[[  8  65  -7]
 [-13  38  -1]
 [  5  -9  -8]
 [  3  50  -3]
 [ -7 -36   2]
 [ 26  19   4]]
->
[[ -7   8  65]
 [ -1 -13  38]
 [ -8   5  -9]
 [ -3   3  50]
 [  2  -7 -36]
 [  4  26  19]]

[[ -8 -32 -46 -36]
 [  5  23  33  24]
 [-13 -51 -77 -58]
 [ -3 -17 -28 -17]
 [  4  13  14  13]
 [ -8 -27 -39 -32]
 [ -3 -14 -22 -15]
 [  2  12  18  12]
 [-14 -51 -66 -55]]
->
[[-36  -8 -32 -46]
 [ 24   5  23  33]
 [-58 -13 -51 -77]
 [-17  -3 -17 -28]
 [ 13   4  13  14]
 [-32  -8 -27 -39]
 [-15  -3 -14 -22]
 [ 12   2  12  18]
 [-55 -14 -51 -66]]

[[ 51  52  81 -55   9]
 [ 47  43  79 -55  14]
 [ 47  43  72 -55  21]
 [ 51  31  81 -55  29]
 [ 51  43  81 -55  -1]
 [ 53  43  81 -55  26]]
->
[[  9  51  52  81 -55]
 [ 14  47  43  79 -55]
 [ 21  47  43  72 -55]
 [ 29  51  31  81 -55]
 [ -1  51  43  81 -55]
 [ 26  53  43  81 -55]]

[[-50   9  41   8  59  16  36]
 [ 30 -31 -25   4  54  57 -23]
 [ 67  -6 -57  31 -12  18 -11]
 [-45 -26   7  30  69  -1 -29]
 [-14 -26  13 -12  72  53  -8]
 [-25 -26  -7  37  76  17 -23]
 [ -5  -2   7  18  72  52  31]
 [-20  15 -18  77  11 -47  11]
 [-12  34  -4  66   3 -34  48]
 [ 67  -4 -31  -9   2  59  14]
 [ -8  -7  -3  35  76  41  20]
 [ 42  35  -8  15  -4  35  70]]
->
[[ 36 -50   9  41   8  59  16]
 [-23  30 -31 -25   4  54  57]
 [-11  67  -6 -57  31 -12  18]
 [-29 -45 -26   7  30  69  -1]
 [ -8 -14 -26  13 -12  72  53]
 [-23 -25 -26  -7  37  76  17]
 [ 31  -5  -2   7  18  72  52]
 [ 11 -20  15 -18  77  11 -47]
 [ 48 -12  34  -4  66   3 -34]
 [ 14  67  -4 -31  -9   2  59]
 [ 20  -8  -7  -3  35  76  41]
 [ 70  42  35  -8  15  -4  35]]

[[ -5 -38 -16  11 -28  22  20 -48]
 [ -7 -37 -19  13 -32  24  13 -44]
 [-53 -26   3 -21   0   9  -2 -17]
 [  9 -43 -24  22 -40  27  23 -57]
 [-44 -41  -5 -11 -15  14   7 -37]
 [-45 -39  -3 -12 -12  13   8 -36]
 [ 13  -9 -10  12 -16   7   6 -14]
 [-44 -41  -5 -11 -15  14   7 -37]
 [-47 -72 -26   3 -50  35  12 -72]
 [-21 -53 -20   9 -39  25  16 -58]
 [-32 -19   2 -12  -2   4   0 -14]
 [ -6 -46 -20  14 -36  25  20 -56]]
->
[[-48  -5 -38 -16  11 -28  22  20]
 [-44  -7 -37 -19  13 -32  24  13]
 [-17 -53 -26   3 -21   0   9  -2]
 [-57   9 -43 -24  22 -40  27  23]
 [-37 -44 -41  -5 -11 -15  14   7]
 [-36 -45 -39  -3 -12 -12  13   8]
 [-14  13  -9 -10  12 -16   7   6]
 [-37 -44 -41  -5 -11 -15  14   7]
 [-72 -47 -72 -26   3 -50  35  12]
 [-58 -21 -53 -20   9 -39  25  16]
 [-14 -32 -19   2 -12  -2   4   0]
 [-56  -6 -46 -20  14 -36  25  20]]

[[-52 -61 -47   2  -9  27 -47  -7 -50  10   8  25 -51  -9  22 -55]
 [ 13  19  11  -1  -6  -4  10  -6  13   2   1   9  13  -6  10  16]
 [  9   6   9  -5   4  -3  10   3   8 -11  -9 -23   8   4 -23   7]
 [ 25  34  21 -10 -19  -1  20 -18  24  -4  -6  11  24 -19  11  29]
 [-40 -49 -36   8   5  14 -36   6 -39  10  10  12 -40   5  11 -44]
 [ 66  86  55 -10 -20 -20  55 -20  63  -4  -7  12  64 -20  14  74]]
->
[[-55 -52 -61 -47   2  -9  27 -47  -7 -50  10   8  25 -51  -9  22]
 [ 16  13  19  11  -1  -6  -4  10  -6  13   2   1   9  13  -6  10]
 [  7   9   6   9  -5   4  -3  10   3   8 -11  -9 -23   8   4 -23]
 [ 29  25  34  21 -10 -19  -1  20 -18  24  -4  -6  11  24 -19  11]
 [-44 -40 -49 -36   8   5  14 -36   6 -39  10  10  12 -40   5  11]
 [ 74  66  86  55 -10 -20 -20  55 -20  63  -4  -7  12  64 -20  14]]
---
[[-38 -27 -58 -20]
 [ 39  42 -75  43]
 [-36 -43  60 -48]]
->
[[ 39  42 -75]
 [-36 -43  60]]

[[ 39 -11   6  -4  69]
 [ -1  29  -8   3 -13]
 [  2 -38  55 -52  49]
 [ -4  32 -51  49 -47]
 [ 20 -35  41 -37  66]]
->
[[ -1  29  -8]
 [  2 -38  55]]

[[-52   6 -15 -69]
 [-49  10 -10 -65]
 [-44  16  -3 -62]
 [-46  12  -7 -63]
 [-42  19   1 -60]]
->
[[-49  10 -10]
 [-44  16  -3]]

[[-83  45 -14]
 [-26 -30  44]
 [-40 -73  55]
 [-52  24  29]]
->
[[-26 -30  44]
 [-40 -73  55]]

[[-22  30  -4   1 -15]
 [ 24 -44 -22  29  -4]
 [ 10  64 -26  20 -32]
 [ 20   4  35 -38  42]]
->
[[ 24 -44 -22]
 [ 10  64 -26]]

[[ 14  13  16  -9 -42]
 [ -4 -21   0  25 -29]
 [ 12 -22   9  66  34]]
->
[[ -4 -21   0]
 [ 12 -22   9]]

[[  0  83 -12  65 -31]
 [ 11  36  60  12 -62]
 [-64 -75   1   4  42]]
->
[[ 11  36  60]
 [-64 -75   1]]
---
[[-42  52   9 -26  53]
 [ 43 -55 -11  15 -68]
 [ 41 -50 -11   8 -63]
 [ 37  71   7  32 -37]
 [-44  32   3  -5  69]
 [-39 -69 -17 -31  23]
 [ 27  69   7  23 -24]
 [ 52 -49  -5  19 -60]
 [-34  42   5 -18  67]
 [-53  37  -9  -5  68]]
->
[[ 37  71   7  32 -37]
 [ 27  69   7  23 -24]
 [-42  52   9 -26  53]
 [-34  42   5 -18  67]
 [-53  37  -9  -5  68]
 [-44  32   3  -5  69]
 [ 52 -49  -5  19 -60]
 [ 41 -50 -11   8 -63]
 [ 43 -55 -11  15 -68]
 [-39 -69 -17 -31  23]]

[[-20  30   4 -15   0  -4   9]
 [-10  16   2  -8   0  -2   5]
 [ 50 -38 -34   9 -38 -41 -18]
 [ 30 -23 -20   5 -23 -25 -11]
 [ 36 -26 -25   6 -28 -30 -12]
 [-25  24 -30 -53  49 -15  24]
 [-31  53  30   0 -32   2   6]
 [-40  72  47   9 -54   5   4]
 [  4 -24  11  17  18  24  -5]
 [-24  44  29   6 -34   3   2]]
->
[[-40  72  47   9 -54   5   4]
 [-31  53  30   0 -32   2   6]
 [-24  44  29   6 -34   3   2]
 [-20  30   4 -15   0  -4   9]
 [-25  24 -30 -53  49 -15  24]
 [-10  16   2  -8   0  -2   5]
 [ 30 -23 -20   5 -23 -25 -11]
 [  4 -24  11  17  18  24  -5]
 [ 36 -26 -25   6 -28 -30 -12]
 [ 50 -38 -34   9 -38 -41 -18]]

[[-61  25 -17   9]
 [ 44  12  -6   7]
 [-24  23  -2  -6]
 [-18  13 -33  63]]
->
[[-61  25 -17   9]
 [-24  23  -2  -6]
 [-18  13 -33  63]
 [ 44  12  -6   7]]

[[ 31  52  48   6 -11]
 [ 29  10 -19   7  12]
 [-65 -17  29  45  60]
 [ 19 -18   0  13   7]
 [ 66  22  25 -27   8]]
->
[[ 31  52  48   6 -11]
 [ 66  22  25 -27   8]
 [ 29  10 -19   7  12]
 [-65 -17  29  45  60]
 [ 19 -18   0  13   7]]

[[-23  15  24  12  22  -5 -18  -6 -18  16]
 [  1  14  17  16  15  26   9  25   5  15]
 [-14  20  28  20  26  11  -6  10  -8  22]
 [ 23   7   7  10   6  51  30  49  24   7]
 [-39  24  19  24  22 -34 -38 -33 -35  23]
 [ -6  17  24  17  21  20   3  19  -1  18]
 [ 39   4  -1   8  -1  72  47  69  40   3]
 [-23  25  19  27  21 -10 -19 -10 -19  24]]
->
[[-23  25  19  27  21 -10 -19 -10 -19  24]
 [-39  24  19  24  22 -34 -38 -33 -35  23]
 [-14  20  28  20  26  11  -6  10  -8  22]
 [ -6  17  24  17  21  20   3  19  -1  18]
 [-23  15  24  12  22  -5 -18  -6 -18  16]
 [  1  14  17  16  15  26   9  25   5  15]
 [ 23   7   7  10   6  51  30  49  24   7]
 [ 39   4  -1   8  -1  72  47  69  40   3]]

[[-23  20  14  36  12  36  34   3  29]
 [-36 -53 -55  26 -56  26  28 -65  33]
 [-31   1  -6  18  -9  18  20 -26  27]
 [-34   0  -7  24 -10  24  26 -28  32]]
->
[[-23  20  14  36  12  36  34   3  29]
 [-31   1  -6  18  -9  18  20 -26  27]
 [-34   0  -7  24 -10  24  26 -28  32]
 [-36 -53 -55  26 -56  26  28 -65  33]]
